Below are the code and all the weights of a small trained network. Each question names an input and a class and asks about switching units off, where a switched-off unit gives its printed mean instead of its output.

import numpy as np


def w(rows, s, z=0):
    codes = np.array(rows[::2]) - 128.0
    scale = np.full(codes.shape[1], s)
    scale[-1] = z or s
    return codes * scale


def f(y):
    return y / 2 * (1 + np.tanh(0.7978845608 * (y + 0.044715 * y**3)))


def log_softmax(a):
    a = a - a.max(-1, keepdims=True)
    return a - np.log(np.exp(a).sum(-1, keepdims=True))


def net(x, mask):
    res = np.array(x, float).reshape(1, 5) / 4 @ E
    y = f(res @ A[0][:, :-1].T + A[0][:, -1])
    res = res + np.where(mask, y, B[0][:, -1]) @ B[0][:, :-1]
    return log_softmax(res[-1] @ U[:, :-1].T + U[:, -1])


A, B = {}, {}
E = w([
[77,182,164,110,177,166,68,130],'x0',
[202,117,174,179,127,122,69,181],'x1',
[175,150,135,39,84,176,107,142],'x2',
[139,139,108,124,138,126,137,131],'x3',
[99,175,107,169,71,253,152,149],'x4',
],0.015)
A[0] = w([
[159,145,145,31,92,70,101,137,129],'n0',
[101,115,113,180,203,116,167,95,124],'n1',
[131,69,101,107,34,101,136,153,101],'n2',
[217,158,169,186,112,135,83,191,74],'n3',
[169,77,95,157,38,103,186,117,132],'n4',
[197,112,174,184,142,157,117,159,116],'n5',
[100,130,147,157,94,110,120,105,87],'n6',
[68,221,187,96,199,150,71,139,86],'n7',
[120,129,130,163,161,106,131,117,143],'n8',
[144,141,170,6,49,170,141,154,144],'n9',
[99,147,107,185,53,186,130,151,2],'n10',
[112,183,88,140,48,172,122,175,79],'n11',
[55,107,154,187,148,132,184,153,117],'n12',
[106,120,129,188,133,128,146,121,118],'n13',
[73,138,112,87,99,132,170,43,46],'n14',
[73,96,138,88,93,147,168,58,62],'n15',
],0.012,0.0022)
B[0] = w([
[78,103,94,147,148,58,98,202,212],'n0',
[69,130,109,176,160,111,104,166,190],'n1',
[186,158,149,113,64,171,65,73,197],'n2',
[110,159,215,91,146,158,211,107,241],'n3',
[200,166,122,130,55,128,77,54,228],'n4',
[93,122,163,105,201,107,218,111,210],'n5',
[141,142,130,153,152,117,124,153,134],'n6',
[188,167,72,44,69,178,81,34,213],'n7',
[66,108,100,167,157,109,47,98,163],'n8',
[107,181,115,255,176,160,92,233,248],'n9',
[81,61,125,43,73,87,108,151,215],'n10',
[66,70,113,83,151,90,66,171,223],'n11',
[83,145,120,195,182,162,71,152,177],'n12',
[137,186,125,155,142,141,71,160,160],'n13',
[112,107,164,95,191,181,240,84,196],'n14',
[71,147,131,100,182,148,186,111,183],'n15',
],0.0093,0.015)
U = w([
[157,187,128,219,136,158,110,188,204],'0',
[210,193,125,116,61,164,96,38,86],'1',
[158,140,177,116,152,153,251,110,6],'2',
[137,6,121,81,117,75,89,162,192],'3',
],0.014,0.0014)

Each question gives the input, the list of numbers given to net, and the class t.
The units are the neurons (one row each of A and B). Each row of codes is followed by its name. A weight is (code - 128) times the scale printed after its matrix; where a second scale follows, it is the last column's (A, B and U).
mask holds one flag per neuron, in row order. A switched-off neuron (its flag False) gives its mean, the last column of its row in B, instead of its output. The means were averaged over made-up inputs and are rounded, as every weight is.
A unit's drop is (log p(t) with every unit on - log p(t) with that unit switched off) / (log p(t) with every unit on - log p(t) with every unit switched off).
The circuit of an input: a set's keep is (log p(t) with only the set's units on - log p(t) with every unit switched off) / (log p(t) with every unit on - log p(t) with every unit switched off). Starting from the 12 units with the biggest drops (on a tie, the unit counted first), units are removed one at a time, each time the one whose removal leaves the highest keep (on an exact tie, the one counted first), for as long as the keep stays at least 0.8.
circuit, biggest first: the units of the circuit, biggest drop first
top k neurons: the k neurons with the biggest drops, biggest first
drop of u: that unit's drop, to one decimal
input [-5,-2,-3,1,8], class 3: circuit, biggest first => [n10]
input [-6,6,-7,3,-5], class 0: top 3 neurons => [n7; n1; n10]
input [8,3,-7,-8,-2], class 1: top 2 neurons => [n7; n9]
input [-2,8,3,-3,-7], class 2: top 3 neurons => [n3; n5; n11]
input [5,-5,0,3,1], class 1: top 2 neurons => [n7; n5]
input [-4,4,-1,-3,4], class 1: top 2 neurons => [n4; n0]
input [3,5,6,1,7], class 3: top 2 neurons => [n10; n11]
input [5,3,2,-4,5], class 1: top 2 neurons => [n7; n0]
input [-6,8,1,0,-4], class 2: top 2 neurons => [n5; n3]
input [2,8,-7,7,1], class 2: top 3 neurons => [n3; n5; n9]
input [6,-8,7,-7,0], class 2: top 4 neurons => [n14; n15; n7; n12]
input [5,-2,-4,-5,-3], class 1: top 3 neurons => [n7; n9; n0]
input [1,5,2,-5,-5], class 2: top 2 neurons => [n3; n11]
input [-6,6,5,3,5], class 1: circuit, biggest first => [n4]
input [-2,-3,-3,-8,7], class 3: drop of n10 => 0.5
input [3,6,8,8,-7], class 0: drop of n10 => 0.2
input [5,5,-2,-6,8], class 3: drop of n11 => 0.3
